Below are the code and all the weights of a small trained network. Each question names an input and a class and asks about switching units off, where a switched-off unit gives its printed mean instead of its output.

import numpy as np


def w(rows, s, z=0):
    codes = np.array(rows[::2]) - 128.0
    scale = np.full(codes.shape[1], s)
    scale[-1] = z or s
    return codes * scale


def f(y):
    return y / 2 * (1 + np.tanh(0.7978845608 * (y + 0.044715 * y**3)))


def log_softmax(a):
    a = a - a.max(-1, keepdims=True)
    return a - np.log(np.exp(a).sum(-1, keepdims=True))


def net(x, mask):
    res = np.array(x, float).reshape(1, 4) / 4 @ E
    y = f(res @ A[0][:, :-1].T + A[0][:, -1])
    res = res + np.where(mask, y, B[0][:, -1]) @ B[0][:, :-1]
    return log_softmax(res[-1] @ U[:, :-1].T + U[:, -1])


A, B = {}, {}
E = w([
[104,225,34],'x0',
[254,123,117],'x1',
[128,129,128],'x2',
[206,202,231],'x3',
],0.0073)
A[0] = w([
[90,168,132,128],'neuron 0',
[95,59,36,153],'neuron 1',
[6,145,178,126],'neuron 2',
[248,79,49,73],'neuron 3',
[114,54,188,181],'neuron 4',
[170,139,152,2],'neuron 5',
[157,193,111,150],'neuron 6',
[126,220,200,74],'neuron 7',
[110,218,67,115],'neuron 8',
],0.012,0.0044)
B[0] = w([
[137,132,107,156],'neuron 0',
[150,119,250,254],'neuron 1',
[132,210,72,230],'neuron 2',
[87,214,85,213],'neuron 3',
[130,80,52,226],'neuron 4',
[66,116,109,131],'neuron 5',
[145,119,129,180],'neuron 6',
[105,100,209,187],'neuron 7',
[121,39,67,225],'neuron 8',
],0.021,0.0065)
U = w([
[116,249,121,101],'0',
[172,109,98,87],'1',
[186,181,144,255],'2',
[126,174,205,58],'3',
],0.014,0.0064)

Each question gives the input, the list of numbers given to net, and the class t.
The units are the neurons (one row each of A and B). Each row of codes is followed by its name. A weight is (code - 128) times the scale printed after its matrix; where a second scale follows, it is the last column's (A, B and U).
mask holds one flag per neuron, in row order. A switched-off neuron (its flag False) gives its mean, the last column of its row in B, instead of its output. The means were averaged over made-up inputs and are rounded, as every weight is.
A unit's drop is (log p(t) with every unit on - log p(t) with that unit switched off) / (log p(t) with every unit on - log p(t) with every unit switched off).
The circuit of an input: a set's keep is (log p(t) with only the set's units on - log p(t) with every unit switched off) / (log p(t) with every unit on - log p(t) with every unit switched off). Starting from all 9 units, units are removed one at a time, each time the one whose removal leaves the highest keep (on an exact tie, the one counted first), for as long as the keep stays at least 0.8.
units of the circuit, in order: the units of the circuit, biggest drop first
unit that matters most: the unit with the biggest drop
top k neurons: the k neurons with the biggest drops, biggest first
drop when u is switched off: that unit's drop, to one decimal
input [-5,1,6,-8], class 3: top neuron	(neuron 1)
input [7,2,-2,5], class 1: top 2 neurons	(neuron 8; neuron 1)
input [-2,-4,1,2], class 0: units of the circuit, in order	(neuron 8; neuron 1)
input [-6,4,6,8], class 3: top 2 neurons	(neuron 7; neuron 8)
input [-8,-8,0,-1], class 0: top 2 neurons	(neuron 2; neuron 8)
input [-2,4,3,1], class 0: top 2 neurons	(neuron 8; neuron 1)
input [-1,4,4,-3], class 0: top 2 neurons	(neuron 3; neuron 8)
input [4,-1,4,3], class 1: units of the circuit, in order	(neuron 8; neuron 3)
input [-4,-7,1,5], class 0: top 3 neurons	(neuron 2; neuron 1; neuron 8)
input [-2,4,4,4], class 0: top 4 neurons	(neuron 1; neuron 8; neuron 3; neuron 5)
input [7,4,5,0], class 1: top 2 neurons	(neuron 8; neuron 2)
input [-6,7,4,3], class 0: top 2 neurons	(neuron 3; neuron 8)
input [-4,-5,2,3], class 0: top 4 neurons	(neuron 8; neuron 2; neuron 1; neuron 6)
input [6,-3,3,8], class 3: top 2 neurons	(neuron 7; neuron 4)
input [-7,3,-1,4], class 1: unit that matters most	neuron 4
input [8,6,-5,-2], class 1: drop when neuron 2 is switched off	0.6
input [4,-3,-1,1], class 1: drop when neuron 3 is switched off	0.8
input [5,0,2,1], class 1: drop when neuron 2 is switched off	0.1
